Here is a tiny trained network, its code and every weight. The questions are about switching its units off for an input and a class, where a switched-off unit gives its printed mean instead of its output.

import numpy as np


def w(rows, s, z=0):
    codes = np.array(rows[::2]) - 128.0
    scale = np.full(codes.shape[1], s)
    scale[-1] = z or s
    return codes * scale


def norm(h):
    return h / np.sqrt((h * h).mean(-1, keepdims=True) + 1e-5)


def f(y):
    return np.maximum(y, 0)


def log_softmax(a):
    a = a - a.max(-1, keepdims=True)
    return a - np.log(np.exp(a).sum(-1, keepdims=True))


def net(x, mask):
    res = np.array(x, float).reshape(1, 4) / 4 @ E
    u = 0
    for l in range(2):
        y = f(norm(res) @ A[l][:, :-1].T + A[l][:, -1])
        res = res + np.where(mask[u : u + 16], y, B[l][:, -1]) @ B[l][:, :-1]
        u += 16
    return log_softmax(norm(res)[-1] @ U[:, :-1].T + U[:, -1])


A, B = {}, {}
E = w([
[230,208,133,188],'x0',
[213,201,98,77],'x1',
[128,128,128,128],'x2',
[130,95,6,151],'x3',
],0.0016)
A[0] = w([
[126,166,134,160,108],'0.n0',
[113,113,197,174,144],'0.n1',
[147,68,166,69,150],'0.n2',
[106,3,116,90,92],'0.n3',
[160,47,85,163,115],'0.n4',
[112,207,112,50,102],'0.n5',
[172,74,80,124,158],'0.n6',
[122,151,43,176,99],'0.n7',
[126,128,173,128,83],'0.n8',
[235,74,128,221,77],'0.n9',
[174,142,184,83,135],'0.n10',
[121,167,53,100,98],'0.n11',
[126,139,205,146,147],'0.n12',
[129,79,82,92,117],'0.n13',
[139,143,180,56,105],'0.n14',
[144,100,70,45,7],'0.n15',
],0.0038,0.002)
B[0] = w([
[167,140,133,89,168],'0.n0',
[244,85,100,125,223],'0.n1',
[91,98,107,126,210],'0.n2',
[159,101,70,121,249],'0.n3',
[95,254,142,162,214],'0.n4',
[99,157,127,165,218],'0.n5',
[169,155,120,216,234],'0.n6',
[140,112,241,121,230],'0.n7',
[133,120,92,186,157],'0.n8',
[62,133,233,171,231],'0.n9',
[61,115,78,125,240],'0.n10',
[155,77,185,83,212],'0.n11',
[168,124,71,69,237],'0.n12',
[181,190,101,145,212],'0.n13',
[71,116,131,174,213],'0.n14',
[113,188,121,23,180],'0.n15',
],0.0032,0.0015)
A[1] = w([
[159,223,84,98,133],'1.n0',
[131,142,89,93,12],'1.n1',
[41,199,136,59,5],'1.n2',
[237,108,178,110,121],'1.n3',
[3,171,99,33,121],'1.n4',
[51,126,156,243,224],'1.n5',
[207,110,187,200,180],'1.n6',
[120,189,187,152,92],'1.n7',
[148,54,82,40,220],'1.n8',
[155,147,12,127,162],'1.n9',
[87,232,107,48,193],'1.n10',
[66,117,155,177,131],'1.n11',
[197,215,96,111,133],'1.n12',
[243,135,248,133,112],'1.n13',
[128,175,71,111,180],'1.n14',
[15,163,97,125,154],'1.n15',
],0.0039,0.0014)
B[1] = w([
[59,46,161,47,219],'1.n0',
[44,130,208,79,138],'1.n1',
[189,169,41,215,155],'1.n2',
[95,80,58,146,206],'1.n3',
[165,205,108,221,200],'1.n4',
[165,168,128,94,204],'1.n5',
[90,153,76,124,235],'1.n6',
[92,103,150,101,181],'1.n7',
[109,187,240,52,205],'1.n8',
[122,58,86,138,201],'1.n9',
[127,185,251,167,213],'1.n10',
[176,168,154,82,161],'1.n11',
[82,81,153,125,238],'1.n12',
[140,91,73,113,252],'1.n13',
[111,41,171,123,188],'1.n14',
[229,125,80,175,180],'1.n15',
],0.0031)
U = w([
[92,92,217,21,250],'0',
[159,42,2,136,85],'1',
[179,238,155,208,2],'2',
],0.0081,0.00047)

Each question gives the input, the list of numbers given to net, and the class t.
The units are the neurons (one row each of A and B). Each row of codes is followed by its name. A weight is (code - 128) times the scale printed after its matrix; where a second scale follows, it is the last column's (A, B and U).
mask holds one flag per neuron, layer by layer. A switched-off neuron (its flag False) gives its mean, the last column of its row in B, instead of its output. The means were averaged over made-up inputs and are rounded, as every weight is.
A unit's drop is (log p(t) with every unit on - log p(t) with that unit switched off) / (log p(t) with every unit on - log p(t) with every unit switched off).
The circuit of an input: a set's keep is (log p(t) with only the set's units on - log p(t) with every unit switched off) / (log p(t) with every unit on - log p(t) with every unit switched off). Starting from the 12 units with the biggest drops (on a tie, the unit counted first), units are removed one at a time, each time the one whose removal leaves the highest keep (on an exact tie, the one counted first), for as long as the keep stays at least 0.8.
units of the circuit, in order: the units of the circuit, biggest drop first
top k neurons: the k neurons with the biggest drops, biggest first
k most important neurons of layer l: the k neurons of layer l with the biggest drops, biggest first
drop when u is switched off: that unit's drop, to one decimal
input [-5,2,6,0], class 2: units of the circuit, in order -> (1.n4)
input [8,7,2,0], class 0: 2 most important neurons of layer 0 -> (0.n1, 0.n3)
input [5,-7,-5,0], class 1: units of the circuit, in order -> (0.n1, 1.n10)
input [5,2,-7,0], class 0: units of the circuit, in order -> (1.n4, 1.n0)
input [1,-7,-3,-5], class 1: top 2 neurons -> (0.n1, 1.n10)
input [1,0,1,6], class 2: top 2 neurons -> (0.n12, 0.n6)
input [8,8,7,-5], class 0: top 3 neurons -> (1.n0, 1.n4, 1.n12)
input [1,-6,2,-1], class 1: top 2 neurons -> (0.n1, 1.n10)
input [2,0,-6,7], class 2: top 2 neurons -> (0.n9, 0.n12)
input [0,3,-3,2], class 0: 2 most important neurons of layer 0 -> (0.n15, 0.n1)
input [0,2,1,4], class 0: 2 most important neurons of layer 0 -> (0.n4, 0.n15)
input [5,2,-8,3], class 1: top 3 neurons -> (1.n13, 1.n10, 1.n4)
input [4,0,-4,4], class 2: top 3 neurons -> (0.n9, 0.n4, 0.n1)
input [8,6,8,-3], class 0: top 2 neurons -> (1.n0, 1.n4)
input [8,0,7,-1], class 1: top 3 neurons -> (1.n8, 0.n4, 1.n13)
input [6,-2,-8,-7], class 1: top neuron -> (0.n1)
input [-3,5,-4,0], class 2: 2 most important neurons of layer 1 -> (1.n4, 1.n2)
input [-7,6,-4,8], class 0: drop when 0.n15 is switched off -> 0.1
input [2,-1,2,-7], class 1: drop when 0.n1 is switched off -> 0.6
input [-7,6,6,-1], class 2: drop when 1.n2 is switched off -> 0.1
input [0,1,2,5], class 0: top neuron -> (0.n4)
